Here is a tiny trained network, its code and every weight. The questions are about switching its units off for an input and a target symbol, where a switched-off unit gives its printed mean instead of its output.

import numpy as np


def w(rows, s, z=0):
    codes = np.array(rows[::2]) - 128.0
    scale = np.full(codes.shape[1], s)
    scale[-1] = z or s
    return codes * scale


def f(y):
    return y / 2 * (1 + np.tanh(0.7978845608 * (y + 0.044715 * y**3)))


def softmax(a):
    e = np.exp(a - a.max(-1, keepdims=True))
    return e / e.sum(-1, keepdims=True)


def log_softmax(a):
    a = a - a.max(-1, keepdims=True)
    return a - np.log(np.exp(a).sum(-1, keepdims=True))


def net(x, mask):
    ids = ['αδεθλμξστψω'.index(c) for c in x.split()]
    T = len(ids)
    res = E[ids] + P[:T]
    u = 0
    for l in range(2):
        q, k, v = (res @ M[l].T for M in (Q, K, V))
        z = softmax(np.where(np.tri(T) > 0, q @ k.T / 2**0.5, -1e9)) @ v
        res = res + np.where(mask[u], z, O[l][:, -1]) @ O[l][:, :-1]
        u += 1
        y = f(res @ A[l][:, :-1].T + A[l][:, -1])
        res = res + np.where(mask[u : u + 12], y, B[l][:, -1]) @ B[l][:, :-1]
        u += 12
    return log_softmax(res[-1] @ U[:, :-1].T + U[:, -1])


Q, K, V, O, A, B = {}, {}, {}, {}, {}, {}
E = w([
[45,2,47,158,6,109,184,161,40,239,104],'α',
[214,95,132,86,126,185,60,126,115,106,119],'δ',
[159,92,175,152,164,127,100,78,134,121,120],'ε',
[167,156,139,142,119,121,117,72,141,151,134],'θ',
[136,117,126,155,217,147,85,143,77,111,157],'λ',
[179,154,116,106,155,141,93,100,133,150,136],'μ',
[157,210,99,144,97,117,149,87,130,180,146],'ξ',
[129,150,121,168,201,126,106,124,80,140,162],'σ',
[132,196,85,145,169,128,127,130,89,169,166],'τ',
[199,132,142,119,91,125,113,58,169,141,116],'ψ',
[157,155,126,139,166,138,97,106,111,140,147],'ω',
],0.0097)
P = w([
[117,159,76,124,170,180,131,58,228,140,127],'0',
[180,177,95,141,114,232,156,186,159,216,182],'1',
[172,135,182,159,145,230,151,196,122,188,87],'2',
[97,160,126,45,122,125,142,81,61,70,84],'3',
[75,135,133,75,84,139,117,121,124,98,254],'4',
[200,109,119,221,93,100,46,182,134,191,204],'5',
[149,105,108,165,153,88,119,165,85,130,37],'6',
[118,77,99,77,122,81,130,105,81,116,131],'7',
[137,83,144,102,91,76,114,140,120,166,203],'8',
],0.0088)
Q[0] = w([
[109,96,162,156,108,169,103,186,230,181,255],'0.h0',
[193,140,141,249,153,214,136,188,161,205,41],'0.h0',
],0.0079)
K[0] = w([
[124,136,137,110,183,119,179,121,94,113,1],'0.h0',
[67,128,139,30,134,162,184,75,116,96,173],'0.h0',
],0.0085)
V[0] = w([
[134,2,155,76,213,186,53,162,74,70,67],'0.h0',
[48,4,127,194,36,98,218,170,79,163,104],'0.h0',
],0.0072)
O[0] = w([
[159,127,78,164,149,160,182,81,98,129,72,23],'0.h0',
[94,123,70,186,110,140,9,119,172,152,89,3],'0.h0',
],0.012,0.0033)
A[0] = w([
[133,135,197,161,169,73,140,127,55,171,154,105],'0.n0',
[136,212,73,142,120,151,202,52,168,189,68,112],'0.n1',
[188,153,107,104,220,177,129,81,164,10,140,152],'0.n2',
[92,183,154,103,111,70,110,185,161,177,168,123],'0.n3',
[220,207,241,83,234,107,225,78,91,44,193,114],'0.n4',
[42,74,17,173,126,135,18,118,168,191,47,181],'0.n5',
[98,91,97,170,143,46,131,125,132,123,144,42],'0.n6',
[58,84,140,190,69,121,84,117,129,80,102,1],'0.n7',
[117,123,63,161,139,102,69,71,216,102,164,105],'0.n8',
[132,222,100,161,254,161,130,195,98,143,171,142],'0.n9',
[130,130,215,104,211,58,134,102,123,105,150,89],'0.n10',
[155,179,169,112,166,198,89,196,170,79,139,137],'0.n11',
],0.0067,0.0046)
B[0] = w([
[75,85,46,159,115,156,131,148,143,97,217,153],'0.n0',
[152,144,109,72,212,86,70,49,175,198,169,129],'0.n1',
[104,169,136,155,55,107,168,134,112,200,52,150],'0.n2',
[137,57,127,140,126,123,109,123,69,115,148,149],'0.n3',
[170,141,139,171,133,104,190,103,129,69,180,252],'0.n4',
[216,219,109,91,145,85,165,121,121,95,169,193],'0.n5',
[115,254,76,113,98,71,95,130,231,153,115,124],'0.n6',
[182,176,129,205,176,49,197,76,72,144,103,135],'0.n7',
[98,174,105,94,114,150,165,189,138,207,122,144],'0.n8',
[42,135,108,159,178,121,133,114,101,149,199,151],'0.n9',
[142,171,113,214,103,55,88,102,155,78,148,156],'0.n10',
[81,177,132,71,176,128,126,52,167,160,190,145],'0.n11',
],0.007,0.014)
Q[1] = w([
[1,187,126,100,111,146,109,88,154,97,67],'1.h0',
[149,133,126,214,111,223,108,222,206,175,159],'1.h0',
],0.005)
K[1] = w([
[201,117,221,76,225,223,187,106,205,171,252],'1.h0',
[82,188,227,119,135,73,133,94,157,4,60],'1.h0',
],0.0044)
V[1] = w([
[202,114,184,146,103,103,114,55,190,60,99],'1.h0',
[140,115,110,35,2,128,151,163,137,210,90],'1.h0',
],0.0084)
O[1] = w([
[123,254,157,57,147,30,151,86,65,139,73,192],'1.h0',
[107,38,196,162,156,112,162,93,91,145,168,2],'1.h0',
],0.0085,0.0086)
A[1] = w([
[125,107,195,138,77,173,131,218,195,85,124,29],'1.n0',
[88,61,232,112,97,124,183,156,84,125,178,138],'1.n1',
[157,166,87,110,144,140,164,80,163,107,109,31],'1.n2',
[136,60,125,160,79,206,103,192,162,104,150,254],'1.n3',
[73,81,159,146,103,129,2,147,149,198,116,205],'1.n4',
[66,105,124,173,134,61,187,154,75,132,144,42],'1.n5',
[95,130,161,126,184,126,136,146,205,140,111,72],'1.n6',
[54,18,175,192,141,186,140,71,99,170,97,195],'1.n7',
[160,100,183,129,120,173,122,128,20,120,104,222],'1.n8',
[102,153,119,12,84,155,152,245,149,213,82,16],'1.n9',
[86,62,191,127,102,100,84,173,115,139,187,202],'1.n10',
[137,60,81,189,96,196,198,163,136,112,157,143],'1.n11',
],0.0084,0.0047)
B[1] = w([
[137,152,111,49,140,46,98,201,211,106,182,127],'1.n0',
[130,88,231,194,169,138,81,177,107,145,209,183],'1.n1',
[122,101,178,151,149,121,90,149,161,150,171,254],'1.n2',
[75,153,83,94,139,71,178,126,228,183,103,188],'1.n3',
[251,238,57,62,149,180,88,127,59,25,86,149],'1.n4',
[126,198,170,93,178,149,51,120,161,102,165,153],'1.n5',
[100,126,175,140,98,35,151,186,127,146,254,115],'1.n6',
[232,186,35,57,169,199,124,81,75,14,170,171],'1.n7',
[52,153,143,214,57,80,177,61,93,156,169,156],'1.n8',
[75,131,157,174,132,115,89,23,155,68,176,132],'1.n9',
[86,194,206,130,113,62,51,198,139,185,133,186],'1.n10',
[155,27,102,102,91,162,242,147,142,94,123,182],'1.n11',
],0.0083,0.0093)
U = w([
[183,158,84,100,184,159,77,49,151,93,130,232],'α',
[218,111,91,107,95,160,154,164,1,101,130,148],'δ',
[96,132,82,147,69,121,143,107,25,141,103,222],'ε',
[82,129,162,152,108,134,97,116,127,163,135,118],'θ',
[110,101,82,123,132,143,183,68,164,136,117,49],'λ',
[117,94,158,154,140,145,140,110,145,129,149,54],'μ',
[101,130,174,117,137,107,74,180,155,149,121,1],'ξ',
[82,114,96,123,122,122,166,118,191,153,103,83],'σ',
[94,99,121,100,148,93,135,164,203,137,118,23],'τ',
[96,126,175,172,133,136,99,107,93,160,138,109],'ψ',
[91,100,139,163,117,137,146,105,167,136,139,96],'ω',
],0.0084,0.0058)

Each question gives the input, a string of symbols that net reads in full, and the target symbol t.
The units are the heads (2 rows each of Q, K, V and O) and the neurons (one row each of A and B). Each row of codes is followed by its name. A weight is (code - 128) times the scale printed after its matrix; where a second scale follows, it is the last column's (O, A, B and U).
mask holds one flag per unit, layer by layer, with each layer's heads first. A switched-off unit (its flag False) gives its mean, the last column of its rows in O or B, instead of its output. The means were averaged over made-up inputs and are rounded, as every weight is.
A unit's drop is (log p(t) with every unit on - log p(t) with that unit switched off) / (log p(t) with every unit on - log p(t) with every unit switched off).
The circuit of an input: a set's keep is (log p(t) with only the set's units on - log p(t) with every unit switched off) / (log p(t) with every unit on - log p(t) with every unit switched off). Starting from the 12 units with the biggest drops (on a tie, the unit counted first), units are removed one at a time, each time the one whose removal leaves the highest keep (on an exact tie, the one counted first), for as long as the keep stays at least 0.8.
units of the circuit, in order: the units of the circuit, biggest drop first
most important unit: the unit with the biggest drop
k most important neurons: the k neurons with the biggest drops, biggest first
k most important neurons of layer l: the k neurons of layer l with the biggest drops, biggest first
input δ σ ξ ψ ξ, target δ: units of the circuit, in order	[0.h0; 1.n3]
input α ψ τ ω, target ψ: units of the circuit, in order	[1.h0; 0.n8; 0.h0; 1.n1]
input δ θ α δ τ τ, target δ: units of the circuit, in order	[0.h0; 1.n11; 1.h0]
input δ ω ξ ψ α ω δ δ α, target δ: units of the circuit, in order	[1.n7; 1.h0; 0.n4]
input τ ω μ δ ξ τ δ α ψ, target δ: units of the circuit, in order	[1.n7; 0.h0; 0.n4; 1.h0]
input α λ δ λ λ τ, target λ: 3 most important neurons of layer 0	[0.n8; 0.n5; 0.n4]
input τ α ω ψ α δ δ α, target δ: units of the circuit, in order	[1.n7; 1.h0]
input α δ σ τ, target δ: units of the circuit, in order	[1.h0; 0.n8; 0.h0; 1.n11]
input θ ξ α, target θ: units of the circuit, in order	[0.h0; 0.n4; 1.n9]
input τ δ μ ξ ξ α δ, target ξ: units of the circuit, in order	[0.h0; 1.h0; 1.n10; 0.n4]
input α δ θ δ τ ψ, target δ: units of the circuit, in order	[0.h0; 1.h0; 1.n11]
input α μ ξ σ δ, target ξ: 4 most important neurons	[0.n5; 1.n10; 0.n8; 0.n4]
input σ μ α ψ δ τ, target ψ: most important unit	1.h0
input α ψ ε ω δ α τ α, target α: 2 most important neurons of layer 0	[0.n7; 0.n6]
input λ ω α τ δ μ ε, target δ: units of the circuit, in order	[0.h0; 1.n11; 1.h0; 0.n4]
input α δ λ θ, target δ: 3 most important neurons of layer 0	[0.n4; 0.n8; 0.n10]
input ξ θ α, target ξ: units of the circuit, in order	[0.h0; 1.n10; 1.h0]
input δ ξ α δ θ σ, target δ: units of the circuit, in order	[0.h0; 1.n11; 1.h0; 0.n8]
input α ψ ε τ ε ξ θ ω, target ξ: units of the circuit, in order	[0.h0; 1.n10; 1.h0; 0.n8]
input α λ τ ψ, target λ: 4 most important neurons	[0.n8; 0.n4; 1.n3; 1.n11]
input ω θ α δ ω ε, target δ: 2 most important neurons	[1.n7; 1.n11]
input ε ξ ψ ξ α τ, target ξ: 3 most important neurons	[1.n10; 0.n3; 0.n4]
input μ ψ ξ τ ξ, target δ: 2 most important neurons	[0.n3; 0.n4]
input λ τ ξ μ α τ ξ ψ, target τ: most important neuron	[1.n3]
input δ α μ ξ ω σ, target ξ: most important neuron	[1.n10]
input ξ α λ δ μ μ, target δ: 4 most important neurons	[1.n7; 1.n11; 0.n4; 1.n2]
input δ ω ψ λ μ α, target λ: most important neuron of layer 0	[0.n10]
